Here is a tiny trained network, its code and every weight. The questions are about switching its units off for an input and a class, where a switched-off unit gives its printed mean instead of its output.

import numpy as np


def w(rows, s, z=0):
    codes = np.array(rows[::2]) - 128.0
    scale = np.full(codes.shape[1], s)
    scale[-1] = z or s
    return codes * scale


def f(y):
    return y / 2 * (1 + np.tanh(0.7978845608 * (y + 0.044715 * y**3)))


def log_softmax(a):
    a = a - a.max(-1, keepdims=True)
    return a - np.log(np.exp(a).sum(-1, keepdims=True))


def net(x, mask):
    res = np.array(x, float).reshape(1, 4) / 4 @ E
    y = f(res @ A[0][:, :-1].T + A[0][:, -1])
    res = res + np.where(mask, y, B[0][:, -1]) @ B[0][:, :-1]
    return log_softmax(res[-1] @ U[:, :-1].T + U[:, -1])


A, B = {}, {}
E = w([
[209,146,248,139,121,70,84,110,96,109,92,115],'x0',
[132,155,120,6,29,146,98,191,104,175,172,178],'x1',
[154,99,101,105,77,90,135,79,144,83,74,148],'x2',
[78,109,143,172,96,208,96,90,47,67,153,171],'x3',
],0.013)
A[0] = w([
[110,84,105,172,162,122,139,104,139,99,171,135,2],'n0',
[102,110,156,190,105,165,90,122,61,40,153,162,45],'n1',
[129,122,105,90,129,99,143,153,201,184,127,110,4],'n2',
[112,135,110,179,161,176,163,101,138,107,88,110,11],'n3',
[78,89,79,93,87,173,157,153,88,130,153,151,78],'n4',
[154,189,136,38,85,123,99,179,101,165,125,184,35],'n5',
[116,94,96,117,96,155,55,151,70,124,159,198,54],'n6',
[149,119,129,162,154,96,144,167,136,109,97,96,89],'n7',
[128,104,12,145,181,133,200,156,179,114,166,140,81],'n8',
[138,149,136,127,163,109,137,133,136,112,82,59,101],'n9',
[134,124,136,110,93,170,59,109,90,137,154,179,69],'n10',
],0.011,0.0088)
B[0] = w([
[134,167,146,162,59,137,146,89,101,149,174,152,157],'n0',
[89,67,44,73,189,94,79,94,17,196,116,137,225],'n1',
[51,126,22,125,43,217,130,123,82,117,188,147,195],'n2',
[45,224,42,92,49,177,112,139,50,213,142,85,177],'n3',
[172,137,203,195,78,184,195,143,172,1,152,108,229],'n4',
[118,125,43,68,200,46,5,132,5,148,95,148,252],'n5',
[165,158,188,109,143,196,204,154,157,101,157,118,209],'n6',
[168,69,176,157,113,116,118,185,194,127,122,28,181],'n7',
[116,33,76,115,177,161,12,91,57,172,124,90,232],'n8',
[158,152,130,186,138,90,179,180,186,148,96,34,190],'n9',
[152,158,170,177,14,155,109,159,192,73,161,38,194],'n10',
],0.0087,0.014)
U = w([
[129,48,56,151,229,94,91,124,64,172,66,111,150],'0',
[105,165,48,147,58,180,106,90,58,159,168,157,229],'1',
[167,179,227,201,67,175,247,200,254,60,147,82,3],'2',
],0.0078,0.0031)

Each question gives the input, the list of numbers given to net, and the class t.
The units are the neurons (one row each of A and B). Each row of codes is followed by its name. A weight is (code - 128) times the scale printed after its matrix; where a second scale follows, it is the last column's (A, B and U).
mask holds one flag per neuron, in row order. A switched-off neuron (its flag False) gives its mean, the last column of its row in B, instead of its output. The means were averaged over made-up inputs and are rounded, as every weight is.
A unit's drop is (log p(t) with every unit on - log p(t) with that unit switched off) / (log p(t) with every unit on - log p(t) with every unit switched off).
The circuit of an input: a set's keep is (log p(t) with only the set's units on - log p(t) with every unit switched off) / (log p(t) with every unit on - log p(t) with every unit switched off). Starting from all 11 units, units are removed one at a time, each time the one whose removal leaves the highest keep (on an exact tie, the one counted first), for as long as the keep stays at least 0.8.
units of the circuit, in order: the units of the circuit, biggest drop first
top k neurons: the k neurons with the biggest drops, biggest first
drop when u is switched off: that unit's drop, to one decimal
input [2,4,-4,-3], class 0: top 2 neurons => [n5 n4]
input [-3,-5,-1,3], class 1: units of the circuit, in order => [n3]
input [2,8,-4,-8], class 0: top 3 neurons => [n5 n4 n10]
input [6,-1,7,6], class 0: top 4 neurons => [n1 n2 n3 n4]
input [0,-8,-6,1], class 1: top 2 neurons => [n3 n0]
input [-3,7,-5,8], class 2: top 3 neurons => [n4 n6 n10]
input [5,8,-2,0], class 0: top 2 neurons => [n5 n2]
input [6,6,6,0], class 0: top 2 neurons => [n5 n2]
input [4,-2,-4,8], class 0: top 3 neurons => [n1 n2 n4]
input [1,7,-6,-2], class 0: top 2 neurons => [n5 n3]
input [-1,2,5,-8], class 1: top 3 neurons => [n2 n1 n7]
input [0,-7,5,2], class 1: top 2 neurons => [n3 n5]
input [3,-5,3,-2], class 2: top 3 neurons => [n5 n1 n8]
input [-4,5,5,7], class 2: units of the circuit, in order => [n4]
input [-4,5,3,5], class 2: drop when n4 is switched off => 0.1
input [6,-1,8,-4], class 2: drop when n5 is switched off => 0.4
input [4,7,5,-5], class 0: drop when n5 is switched off => 2.5
input [0,7,1,1], class 2: drop when n5 is switched off => -0.2
